Look-ups in named tables: a row name and a column name give one cell, copied from the table.

koro:
columns: fefituz, vob
nol: [0.572, 0.111]
nes: [0.456, 0.601]
piv: [0.519, 0.349]
lim: [0.522, 0.363]
fuzelo: [0.421, 0.735]
norid: [0.412, 0.738]
raba: [0.374, 0.859]
vepifo: [0.473, 0.475]
gilu: [0.478, 0.491]
zoziges: [0.447, 0.614]
sivu: [0.485, 0.486]
duzano: [0.393, 0.870]
ruku: [0.380, 0.856]
fozupef: [0.405, 0.741]

vob of raba = 0.859
fefituz of gilu = 0.478
fefituz of fuzelo = 0.421
fefituz of duzano = 0.393
vob of duzano = 0.870
fefituz of vepifo = 0.473
vob of lim = 0.363
vob of norid = 0.738
fefituz of piv = 0.519
fefituz of nol = 0.572
vob of sivu = 0.486
vob of fuzelo = 0.735
vob of vepifo = 0.475
fefituz of ruku = 0.380
fefituz of fozupef = 0.405
Row with the largest vob: duzano

Table vit
	gom	tepuri	pegitu	vis
zarute	162	121	126	56
laz	248	81	96	46
rasuv	208	104	114	50

tepuri of laz = 81
gom of zarute = 162
gom of laz = 248
vis of rasuv = 50
pegitu of rasuv = 114
tepuri of rasuv = 104
pegitu of zarute = 126
gom of rasuv = 208
pegitu of laz = 96
tepuri of zarute = 121
vis of laz = 46
vis of zarute = 56
Which row has the largest vis? zarute

sosev =
,golig,nusanan,bagafuz
kala,65.7,62.0,43.6
metido,75.4,84.1,49.6
vog,25.0,38.7,58.3
dozog,56.4,56.8,71.0
zamasam,35.3,46.2,48.3
tisofop,24.2,38.6,36.2
soki,44.4,39.8,67.5
reme,43.0,33.9,29.4
fimizul,57.4,49.9,98.5
biba,37.8,67.4,85.1
pofe,42.1,24.8,65.0
zirok,23.9,41.2,66.4

golig of vog is 25.0
bagafuz of zirok is 66.4
golig of fimizul is 57.4
nusanan of metido is 84.1
bagafuz of zamasam is 48.3
nusanan of reme is 33.9
golig of soki is 44.4
bagafuz of fimizul is 98.5
nusanan of pofe is 24.8
bagafuz of tisofop is 36.2
golig of reme is 43.0
golig of zamasam is 35.3
nusanan of soki is 39.8
nusanan of zirok is 41.2
bagafuz of biba is 85.1
golig of metido is 75.4
bagafuz of reme is 29.4
golig of biba is 37.8

gur =
,gona,rapazu,vele,lefig,vada
mit,78.66,19.75,37.91,54.53,66.35
kerun,45.19,34.14,56.99,50.94,39.18
metabip,24.16,47.69,20.37,15.51,40.82
vimur,34.56,44.58,30.25,40.67,36.01
sobid,50.01,19.68,32.69,47.82,27.94
tegak,59.02,41.27,17.00,24.97,64.36
nonedov,57.34,25.54,1.73,20.63,53.17

nonedov, vele -> 1.73
nonedov, vada -> 53.17
nonedov, rapazu -> 25.54
mit, vele -> 37.91
vimur, vele -> 30.25
vimur, vada -> 36.01
kerun, lefig -> 50.94
sobid, lefig -> 47.82
metabip, gona -> 24.16
sobid, vada -> 27.94
metabip, vele -> 20.37
sobid, rapazu -> 19.68
kerun, rapazu -> 34.14
vimur, lefig -> 40.67
kerun, vele -> 56.99
mit, vada -> 66.35
metabip, lefig -> 15.51
Row with the largest rapazu: metabip

Table zemiba
fields: fizenaz, femom
pegu: [37.899, 91.529]
badeso: [77.020, 59.312]
vubuti: [89.486, 39.740]
faf: [81.529, 47.513]
dof: [85.793, 46.922]
vav: [86.729, 43.791]
kod: [92.965, 56.673]
sedaba: [33.129, 54.968]
fimil: [50.440, 53.205]
kegakel: [68.954, 56.159]
kuzi: [20.375, 40.925]
desa: [84.152, 49.159]
gof: [69.875, 75.863]

fizenaz of kegakel: 68.954
fizenaz of badeso: 77.020
femom of vav: 43.791
femom of gof: 75.863
femom of badeso: 59.312
fizenaz of kuzi: 20.375
fizenaz of vubuti: 89.486
femom of dof: 46.922
fizenaz of desa: 84.152
femom of faf: 47.513
fizenaz of sedaba: 33.129
femom of vubuti: 39.740
femom of sedaba: 54.968
femom of kuzi: 40.925
Which row has the largest fizenaz? kod

zus
         renor  rovagu    vig    beg  temog  futomut    baf
lig      -4311   -2642  -2248    810    288      972  -1788
vunip     1412    1047   1471  -1010  -2666     -483    166
notiv    -8699    1529  -4320   -872  -5819    -6205  -6514
fir       -885    3002   1696  -1486  -2293     1215  -1235
vubiv    -6195   -4176   1793  -7004  -2755    -2555  -1010
vud        842    -122  -3180  -5435  -1374      952   2417
tidilo    -302   -1632   3237    870   -697     -878  -2042
guro      2472    1269   1659  -1288   -247    -3850  -1511
gizakas    918    -211  -1844     42   1132      456    299
tor       4882    7502  -6557  -3074  -2384     4268   1874
navetat  -2793   -3275   -743   1699    429    -1609    226
zirab    -6132    1937    143   2065  -7948    -5553  -9211

vud, baf => 2417
tidilo, rovagu => -1632
vud, temog => -1374
fir, rovagu => 3002
zirab, renor => -6132
vunip, beg => -1010
guro, vig => 1659
tor, futomut => 4268
vunip, baf => 166
navetat, renor => -2793
guro, beg => -1288
tor, temog => -2384
vubiv, temog => -2755
tor, rovagu => 7502
lig, baf => -1788
vubiv, futomut => -2555
guro, temog => -247
tidilo, beg => 870
navetat, temog => 429
navetat, baf => 226
Row with the largest vig: tidilo

vamag =
          sut    tus  vevusis   vita   nili  kerefot
legi     39.5  -51.2     83.8  -20.8   92.0    -39.8
tapozo   31.2   31.6     13.0   51.7  -66.0     84.9
gotezas   7.0   16.6      7.7    0.7   42.5     -1.3
vip      25.2   22.8     17.4   46.7  -48.1     90.0
deg      37.8   12.9     33.1   23.0    4.3     34.1
peze      0.0   69.1    -19.6   22.7   18.5     17.0
bobugal   7.2   32.6    -11.7   12.8    6.6     24.1
beva     14.8   57.8    -18.4   48.3  -34.0     63.4
nugit    17.4   -5.8     31.4   46.1  -33.1     76.5
mamino   21.4    6.8     23.6   47.8  -32.4     77.2

sut of mamino is 21.4
kerefot of peze is 17.0
vevusis of peze is -19.6
kerefot of beva is 63.4
vita of beva is 48.3
vevusis of deg is 33.1
tus of tapozo is 31.6
vita of gotezas is 0.7
sut of gotezas is 7.0
vevusis of tapozo is 13.0
Which row has the largest nili? legi

pumenul =
|  | zaz | fef |
|---|---|---|
| lev | 56 | 32 |
| som | 83 | 46 |
| zum | 0 | 53 |
| bafe | 18 | 41 |

bafe, fef => 41
lev, zaz => 56
bafe, zaz => 18
som, fef => 46
som, zaz => 83
lev, fef => 32
zum, zaz => 0
zum, fef => 53
Which row has the largest zaz? som

saz =
	kab	gaka	motoman	zuv
mov	-30210	56378	-11973	-10425
dup	-33700	53894	-8187	-11886
tafe	-53152	34931	2557	-24390

What is the zuv of dup in saz?
-11886
What is the motoman of tafe in saz?
2557
What is the gaka of dup in saz?
53894
What is the zuv of tafe in saz?
-24390
What is the kab of tafe in saz?
-53152
What is the kab of mov in saz?
-30210
What is the gaka of mov in saz?
56378
What is the gaka of tafe in saz?
34931
What is the motoman of mov in saz?
-11973
What is the zuv of mov in saz?
-10425
What is the kab of dup in saz?
-33700
Row with the largest kab: mov

rabara =
,zos,vunuv,gezub,fub,guf
melesiv,0.803,0.714,0.461,0.418,0.426
lele,0.470,0.645,0.883,0.588,0.638
tusaki,0.536,0.366,0.139,0.563,0.625
govi,0.917,0.815,0.469,0.522,0.264
zar,0.668,0.587,0.470,0.685,0.514
vak,0.493,0.591,0.591,0.543,0.546
vofe,0.823,0.659,0.384,0.532,0.440
laluzok,0.492,0.523,0.523,0.641,0.581
kup,0.863,0.776,0.513,0.632,0.336
bipebu,0.901,0.883,0.859,0.509,0.431
fini,0.154,0.289,0.300,0.755,0.665
zevaze,0.328,0.415,0.345,0.611,0.579

laluzok, zos -> 0.492
vofe, gezub -> 0.384
laluzok, fub -> 0.641
govi, zos -> 0.917
govi, guf -> 0.264
laluzok, gezub -> 0.523
tusaki, gezub -> 0.139
tusaki, guf -> 0.625
melesiv, gezub -> 0.461
govi, vunuv -> 0.815
laluzok, vunuv -> 0.523
Row with the largest vunuv: bipebu

